Below is a small trained network, with its code and all its weights. Each question gives an input and a class and asks what happens when units are switched off, that is, made to give their printed mean instead of their output.

import numpy as np


def w(rows, s, z=0):
    codes = np.array(rows[::2]) - 128.0
    scale = np.full(codes.shape[1], s)
    scale[-1] = z or s
    return codes * scale


def norm(h):
    return h / np.sqrt((h * h).mean(-1, keepdims=True) + 1e-5)


def f(y):
    return y / 2 * (1 + np.tanh(0.7978845608 * (y + 0.044715 * y**3)))


def log_softmax(a):
    a = a - a.max(-1, keepdims=True)
    return a - np.log(np.exp(a).sum(-1, keepdims=True))


def net(x, mask):
    res = np.array(x, float).reshape(1, 3) / 4 @ E
    u = 0
    for l in range(3):
        y = f(norm(res) @ A[l][:, :-1].T + A[l][:, -1])
        res = res + np.where(mask[u : u + 3], y, B[l][:, -1]) @ B[l][:, :-1]
        u += 3
    return log_softmax(norm(res)[-1] @ U[:, :-1].T + U[:, -1])


A, B = {}, {}
E = w([
[62,15,221],'x0',
[147,84,32],'x1',
[221,135,254],'x2',
],0.0047)
A[0] = w([
[90,116,208,4],'0.n0',
[79,141,6,155],'0.n1',
[175,178,239,163],'0.n2',
],0.013,0.0037)
B[0] = w([
[66,39,149,161],'0.n0',
[104,206,2,254],'0.n1',
[121,97,86,249],'0.n2',
],0.01,0.0072)
A[1] = w([
[246,54,93,48],'1.n0',
[216,129,222,250],'1.n1',
[183,84,15,223],'1.n2',
],0.013,0.0014)
B[1] = w([
[255,208,142,184],'1.n0',
[51,183,142,150],'1.n1',
[70,179,235,255],'1.n2',
],0.0091,0.0096)
A[2] = w([
[86,84,141,32],'2.n0',
[208,54,132,38],'2.n1',
[158,255,131,1],'2.n2',
],0.01,0.0019)
B[2] = w([
[90,2,221,141],'2.n0',
[187,147,55,128],'2.n1',
[149,65,165,253],'2.n2',
],0.0095,0.0058)
U = w([
[165,117,95,10],'0',
[98,188,72,115],'1',
[225,82,144,105],'2',
[168,104,80,2],'3',
[183,227,251,155],'4',
[93,6,182,164],'5',
[84,216,59,169],'6',
[43,144,180,105],'7',
],0.021,0.014)

Each question gives the input, the list of numbers given to net, and the class t.
The units are the neurons (one row each of A and B). Each row of codes is followed by its name. A weight is (code - 128) times the scale printed after its matrix; where a second scale follows, it is the last column's (A, B and U).
mask holds one flag per neuron, layer by layer. A switched-off neuron (its flag False) gives its mean, the last column of its row in B, instead of its output. The means were averaged over made-up inputs and are rounded, as every weight is.
A unit's drop is (log p(t) with every unit on - log p(t) with that unit switched off) / (log p(t) with every unit on - log p(t) with every unit switched off).
The circuit of an input: a set's keep is (log p(t) with only the set's units on - log p(t) with every unit switched off) / (log p(t) with every unit on - log p(t) with every unit switched off). Starting from all 9 units, units are removed one at a time, each time the one whose removal leaves the highest keep (on an exact tie, the one counted first), for as long as the keep stays at least 0.8.
units of the circuit, in order: the units of the circuit, biggest drop first
unit that matters most: the unit with the biggest drop
k most important neurons: the k neurons with the biggest drops, biggest first
k most important neurons of layer l: the k neurons of layer l with the biggest drops, biggest first
drop of u: that unit's drop, to one decimal
input [8,7,7], class 2: units of the circuit, in order -> (1.n2, 2.n1, 0.n1)
input [3,-2,-3], class 5: units of the circuit, in order -> (0.n1, 1.n2)
input [0,-4,3], class 5: unit that matters most -> 0.n0
input [5,3,7], class 2: 4 most important neurons -> (0.n1, 1.n2, 0.n2, 1.n0)
input [6,8,6], class 4: 2 most important neurons of layer 1 -> (1.n0, 1.n1)
input [0,3,1], class 4: 2 most important neurons of layer 1 -> (1.n2, 1.n1)
input [4,0,8], class 2: 2 most important neurons of layer 1 -> (1.n2, 1.n0)
input [3,1,6], class 2: 3 most important neurons -> (0.n1, 0.n2, 1.n2)
input [1,-8,5], class 5: 2 most important neurons of layer 0 -> (0.n0, 0.n2)
input [3,3,5], class 2: 2 most important neurons -> (0.n1, 1.n2)
input [-3,7,3], class 4: drop of 1.n2 -> 0.1
input [1,-7,4], class 5: drop of 0.n0 -> 0.7
input [3,1,7], class 2: drop of 0.n1 -> 1.0
input [3,-3,4], class 5: units of the circuit, in order -> (0.n0)
